Below are the code and all the weights of a small trained network. Each question names an input and a target symbol and asks about switching units off, where a switched-off unit gives its printed mean instead of its output.

import numpy as np


def w(rows, s, z=0):
    codes = np.array(rows[::2]) - 128.0
    scale = np.full(codes.shape[1], s)
    scale[-1] = z or s
    return codes * scale


def norm(h):
    return h / np.sqrt((h * h).mean(-1, keepdims=True) + 1e-5)


def f(y):
    return y / 2 * (1 + np.tanh(0.7978845608 * (y + 0.044715 * y**3)))


def softmax(a):
    e = np.exp(a - a.max(-1, keepdims=True))
    return e / e.sum(-1, keepdims=True)


def log_softmax(a):
    a = a - a.max(-1, keepdims=True)
    return a - np.log(np.exp(a).sum(-1, keepdims=True))


def net(x, mask):
    ids = ['αβγδεζηθλμπσφψω'.index(c) for c in x.split()]
    T = len(ids)
    res = E[ids] + P[:T]
    u = 0
    for l in range(2):
        r = norm(res)
        for j in range(2):
            rows = slice(4 * j, 4 * j + 4)
            q, k, v = (r @ M[l][rows].T for M in (Q, K, V))
            z = softmax(np.where(np.tri(T) > 0, q @ k.T / 4**0.5, -1e9)) @ v
            o = O[l][rows]
            res = res + np.where(mask[u + j], z, o[:, -1]) @ o[:, :-1]
        u += 2
        y = f(norm(res) @ A[l][:, :-1].T + A[l][:, -1])
        res = res + np.where(mask[u : u + 4], y, B[l][:, -1]) @ B[l][:, :-1]
        u += 4
    return log_softmax(norm(res)[-1] @ U[:, :-1].T + U[:, -1])


Q, K, V, O, A, B = {}, {}, {}, {}, {}, {}
E = w([
[208,115,147,82,115,50,99,96,158,135,128,106],'α',
[123,94,115,126,99,155,151,155,77,120,116,136],'β',
[64,126,138,176,68,3,124,128,130,129,84,70],'γ',
[137,106,105,144,179,98,155,148,91,120,95,172],'δ',
[172,96,117,160,154,208,150,100,84,54,126,165],'ε',
[176,81,140,95,123,130,172,180,119,116,82,100],'ζ',
[166,85,120,151,105,127,150,191,119,96,153,157],'η',
[97,133,136,61,108,140,81,109,161,133,124,72],'θ',
[102,167,139,53,165,94,106,72,104,135,192,178],'λ',
[154,116,102,129,43,106,103,56,102,136,199,146],'μ',
[100,88,166,168,83,110,186,187,145,107,119,133],'π',
[98,144,128,141,146,166,104,175,158,109,168,154],'σ',
[87,161,129,151,106,105,126,63,41,145,151,142],'φ',
[141,140,160,125,112,151,113,191,126,167,121,115],'ψ',
[144,151,184,152,137,145,178,147,134,97,90,146],'ω',
],0.0038)
P = w([
[110,2,209,117,103,137,160,119,112,113,140,157],'0',
[129,143,127,122,100,141,128,128,142,144,100,159],'1',
[128,102,145,102,63,122,93,143,82,81,143,142],'2',
[146,117,150,176,189,113,116,139,126,124,141,99],'3',
[138,177,93,126,116,126,152,114,130,127,132,121],'4',
[142,140,127,103,73,94,124,131,67,65,168,108],'5',
],0.005)
Q[0] = w([
[165,250,51,109,72,133,206,132,146,145,134,173],'0.h0',
[145,157,97,157,122,185,172,166,200,188,77,179],'0.h0',
[153,155,79,164,157,161,184,166,153,141,130,111],'0.h0',
[111,99,126,172,158,159,140,123,159,169,68,133],'0.h0',
[147,131,92,113,115,49,166,62,61,43,131,120],'0.h1',
[112,145,148,74,119,136,53,100,145,125,139,85],'0.h1',
[105,186,143,123,106,158,122,146,100,2,172,178],'0.h1',
[184,135,171,106,59,93,120,190,83,110,99,98],'0.h1',
],0.0086)
K[0] = w([
[115,165,106,101,123,57,83,21,109,116,171,53],'0.h0',
[101,122,166,138,128,75,2,59,151,172,128,100],'0.h0',
[97,94,177,142,149,70,69,70,116,122,170,102],'0.h0',
[106,74,171,143,129,133,52,113,145,192,69,191],'0.h0',
[155,145,22,133,144,45,187,28,108,91,115,102],'0.h1',
[106,145,101,43,114,162,81,63,197,180,135,88],'0.h1',
[104,238,46,155,153,228,216,116,196,83,183,156],'0.h1',
[220,198,109,133,68,128,227,177,160,220,56,58],'0.h1',
],0.0063)
V[0] = w([
[153,129,136,33,146,129,126,72,158,139,94,73],'0.h0',
[252,87,58,116,119,75,135,154,146,161,186,175],'0.h0',
[56,119,119,138,137,157,102,57,44,229,167,172],'0.h0',
[74,101,99,230,33,117,136,130,141,123,88,51],'0.h0',
[81,95,80,44,58,166,137,122,99,98,80,95],'0.h1',
[113,110,131,126,37,165,144,116,129,107,193,201],'0.h1',
[180,140,162,162,120,163,160,157,7,154,123,110],'0.h1',
[141,124,124,177,115,139,85,184,116,148,192,72],'0.h1',
],0.0035)
O[0] = w([
[110,109,85,157,150,122,118,135,229,102,138,176,71],'0.h0',
[112,156,161,225,62,197,145,106,130,163,119,135,106],'0.h0',
[132,146,166,120,192,140,255,142,154,89,105,120,111],'0.h0',
[130,101,87,130,147,123,74,68,86,72,26,50,134],'0.h0',
[174,133,149,198,192,106,138,187,173,105,184,130,180],'0.h1',
[178,138,96,95,178,74,111,154,121,212,69,94,254],'0.h1',
[72,159,145,121,167,108,52,89,187,161,130,156,136],'0.h1',
[123,75,128,109,160,137,200,82,135,196,145,140,114],'0.h1',
],0.0038,0.0025)
A[0] = w([
[38,25,156,92,87,129,74,111,128,109,200,146,132],'0.n0',
[94,138,45,103,182,120,107,122,253,110,106,147,3],'0.n1',
[135,42,168,189,104,129,96,84,91,150,135,134,135],'0.n2',
[99,101,82,201,62,193,105,114,211,127,169,193,12],'0.n3',
],0.005,0.0043)
B[0] = w([
[191,125,159,138,143,119,202,86,142,129,2,163,253],'0.n0',
[112,191,74,30,59,156,149,73,189,79,78,61,150],'0.n1',
[89,165,167,52,214,104,133,110,212,171,130,101,232],'0.n2',
[117,139,131,189,175,69,55,98,153,95,126,172,109],'0.n3',
],0.0045,0.0026)
Q[1] = w([
[178,129,192,168,110,181,178,103,215,154,129,146],'1.h0',
[153,17,203,181,121,145,141,122,141,179,173,235],'1.h0',
[123,90,161,99,106,81,101,191,44,127,187,150],'1.h0',
[170,203,186,132,45,160,182,140,165,75,155,105],'1.h0',
[158,186,108,227,126,193,108,151,142,164,42,98],'1.h1',
[66,170,86,183,169,161,184,92,165,135,123,83],'1.h1',
[253,168,163,95,8,101,92,146,42,104,159,186],'1.h1',
[212,200,138,140,36,134,195,150,58,141,144,177],'1.h1',
],0.0057)
K[1] = w([
[180,87,189,47,182,202,61,149,153,123,77,86],'1.h0',
[240,107,169,99,148,179,69,210,90,161,107,167],'1.h0',
[220,151,95,140,117,128,209,128,82,202,193,203],'1.h0',
[124,139,124,57,211,216,176,82,183,141,197,97],'1.h0',
[243,132,162,90,61,82,66,72,144,186,152,124],'1.h1',
[157,43,230,58,105,96,167,112,200,181,134,129],'1.h1',
[92,226,3,191,139,119,141,54,106,103,190,108],'1.h1',
[121,176,46,164,89,93,188,79,157,154,234,83],'1.h1',
],0.0051)
V[1] = w([
[148,240,67,149,122,123,136,109,92,147,142,137],'1.h0',
[182,169,138,34,110,150,106,129,135,112,170,191],'1.h0',
[51,138,148,105,115,66,191,197,162,109,155,107],'1.h0',
[125,121,123,143,51,53,159,134,130,119,102,136],'1.h0',
[186,153,95,93,206,174,106,33,86,129,139,234],'1.h1',
[4,172,123,130,131,15,140,191,111,154,74,147],'1.h1',
[174,91,174,137,75,2,138,58,145,166,168,97],'1.h1',
[132,60,166,94,149,207,63,158,164,141,172,122],'1.h1',
],0.0039)
O[1] = w([
[187,58,118,67,154,120,94,149,203,167,107,136,6],'1.h0',
[148,179,104,133,75,141,160,134,255,124,134,102,184],'1.h0',
[74,164,26,125,156,150,115,81,138,116,98,115,189],'1.h0',
[133,127,77,152,173,143,105,154,109,103,147,106,155],'1.h0',
[14,180,98,153,146,111,138,214,117,172,31,85,118],'1.h1',
[92,64,118,149,136,223,120,40,200,140,161,104,214],'1.h1',
[247,135,100,153,118,192,99,146,129,140,34,172,193],'1.h1',
[182,205,95,109,120,58,132,70,88,154,143,87,117],'1.h1',
],0.004,0.002)
A[1] = w([
[148,129,132,157,225,85,102,138,160,149,172,68,53],'1.n0',
[137,129,174,106,253,79,249,15,136,131,62,122,47],'1.n1',
[126,81,133,88,90,98,70,107,101,102,87,145,91],'1.n2',
[104,55,97,36,115,92,196,135,74,168,173,89,3],'1.n3',
],0.007,0.0068)
B[1] = w([
[160,198,192,193,137,243,107,219,198,93,134,43,137],'1.n0',
[140,138,245,79,222,47,159,41,139,94,65,150,255],'1.n1',
[104,183,86,160,184,160,204,143,153,180,186,149,137],'1.n2',
[117,63,121,254,65,80,188,113,176,184,108,55,142],'1.n3',
],0.0061,0.0087)
U = w([
[137,137,193,93,195,75,167,61,131,116,73,136,248],'α',
[158,173,178,174,182,200,89,171,180,105,165,38,106],'β',
[188,23,132,130,113,234,142,58,144,113,172,177,104],'γ',
[85,190,98,135,171,141,232,150,177,161,213,211,108],'δ',
[140,149,106,236,123,75,26,107,191,117,126,220,112],'ε',
[48,191,124,99,120,16,99,221,90,141,108,103,23],'ζ',
[141,171,159,72,66,148,57,73,88,248,167,103,114],'η',
[2,139,183,131,28,188,109,83,92,67,125,126,55],'θ',
[199,114,124,112,92,59,129,151,57,32,223,130,122],'λ',
[118,66,111,186,77,79,194,115,163,176,138,51,219],'μ',
[199,197,112,172,62,190,211,147,53,121,18,163,2],'π',
[132,148,42,30,67,126,107,117,205,72,64,97,137],'σ',
[222,48,107,81,165,104,101,229,138,182,118,174,94],'φ',
[40,14,119,96,161,162,70,167,168,148,115,164,157],'ψ',
[109,119,34,153,210,141,87,81,28,126,146,71,175],'ω',
],0.0056,0.0024)

Each question gives the input, a string of symbols that net reads in full, and the target symbol t.
The units are the heads (4 rows each of Q, K, V and O) and the neurons (one row each of A and B). Each row of codes is followed by its name. A weight is (code - 128) times the scale printed after its matrix; where a second scale follows, it is the last column's (O, A, B and U).
mask holds one flag per unit, layer by layer, with each layer's heads first. A switched-off unit (its flag False) gives its mean, the last column of its rows in O or B, instead of its output. The means were averaged over made-up inputs and are rounded, as every weight is.
A unit's drop is (log p(t) with every unit on - log p(t) with that unit switched off) / (log p(t) with every unit on - log p(t) with every unit switched off).
The circuit of an input: a set's keep is (log p(t) with only the set's units on - log p(t) with every unit switched off) / (log p(t) with every unit on - log p(t) with every unit switched off). Starting from all 12 units, units are removed one at a time, each time the one whose removal leaves the highest keep (on an exact tie, the one counted first), for as long as the keep stays at least 0.8.
circuit, biggest first: the units of the circuit, biggest drop first
most important unit: the unit with the biggest drop
k most important neurons: the k neurons with the biggest drops, biggest first
drop when u is switched off: that unit's drop, to one decimal
input σ σ μ ψ α η, target π: circuit, biggest first => (1.n1, 1.h1)
input ψ θ σ θ θ θ, target λ: circuit, biggest first => (0.h1, 1.n1, 1.h1)
input σ σ β γ ζ ω, target ε: most important unit => 0.h0
input ψ σ γ θ ζ, target σ: 2 most important neurons => (0.n1, 1.n1)
input β φ λ, target ψ: circuit, biggest first => (1.h1, 1.n1)
input ω ω φ μ ω, target π: circuit, biggest first => (1.n1, 1.h1)
input σ ψ ψ σ ω ζ, target δ: circuit, biggest first => (1.n2, 0.h0, 1.n1)
input θ α γ, target π: circuit, biggest first => (1.n1, 0.n0, 1.h1, 1.n2)
input θ λ θ, target σ: circuit, biggest first => (1.n1, 1.h0)
input ε ω μ, target δ: circuit, biggest first => (1.n2, 1.n1)
input σ ω ψ ψ α, target ε: circuit, biggest first => (0.h0, 0.n3, 1.n1)
input α π σ, target ω: circuit, biggest first => (0.h0, 1.n1, 1.h0)
input σ ζ ψ δ ω σ, target δ: circuit, biggest first => (1.n2, 0.h0, 1.n1, 0.n0)
input σ μ ζ σ, target β: circuit, biggest first => (1.n0)
input σ σ ψ, target μ: circuit, biggest first => (1.n3, 1.h1, 1.n1)
input θ η α ω δ σ, target θ: circuit, biggest first => (1.n1, 0.h1)
input σ σ ζ, target μ: circuit, biggest first => (1.n3, 1.h1)
input ψ α θ σ σ, target σ: 2 most important neurons => (0.n1, 1.n1)
input β λ σ σ ω σ, target δ: 2 most important neurons => (1.n2, 0.n0)
input θ γ η, target γ: most important unit => 1.h1
input β α ψ α θ, target σ: 2 most important neurons => (0.n1, 1.n1)
input δ ψ ψ σ β δ, target β: 2 most important neurons => (1.n0, 0.n0)
input ψ σ φ, target μ: 2 most important neurons => (1.n3, 0.n0)
input ω ψ ζ δ σ ω, target μ: 2 most important neurons => (1.n3, 1.n1)
input σ π σ ζ δ, target ψ: 2 most important neurons => (1.n1, 0.n0)
input ω ε ω ω, target β: 2 most important neurons => (0.n0, 1.n0)
input α θ ω, target λ: most important unit => 0.h1
input θ η θ, target η: drop when 1.n1 is switched off => 0.6
input ψ μ δ σ γ θ, target γ: drop when 0.n1 is switched off => 0.0
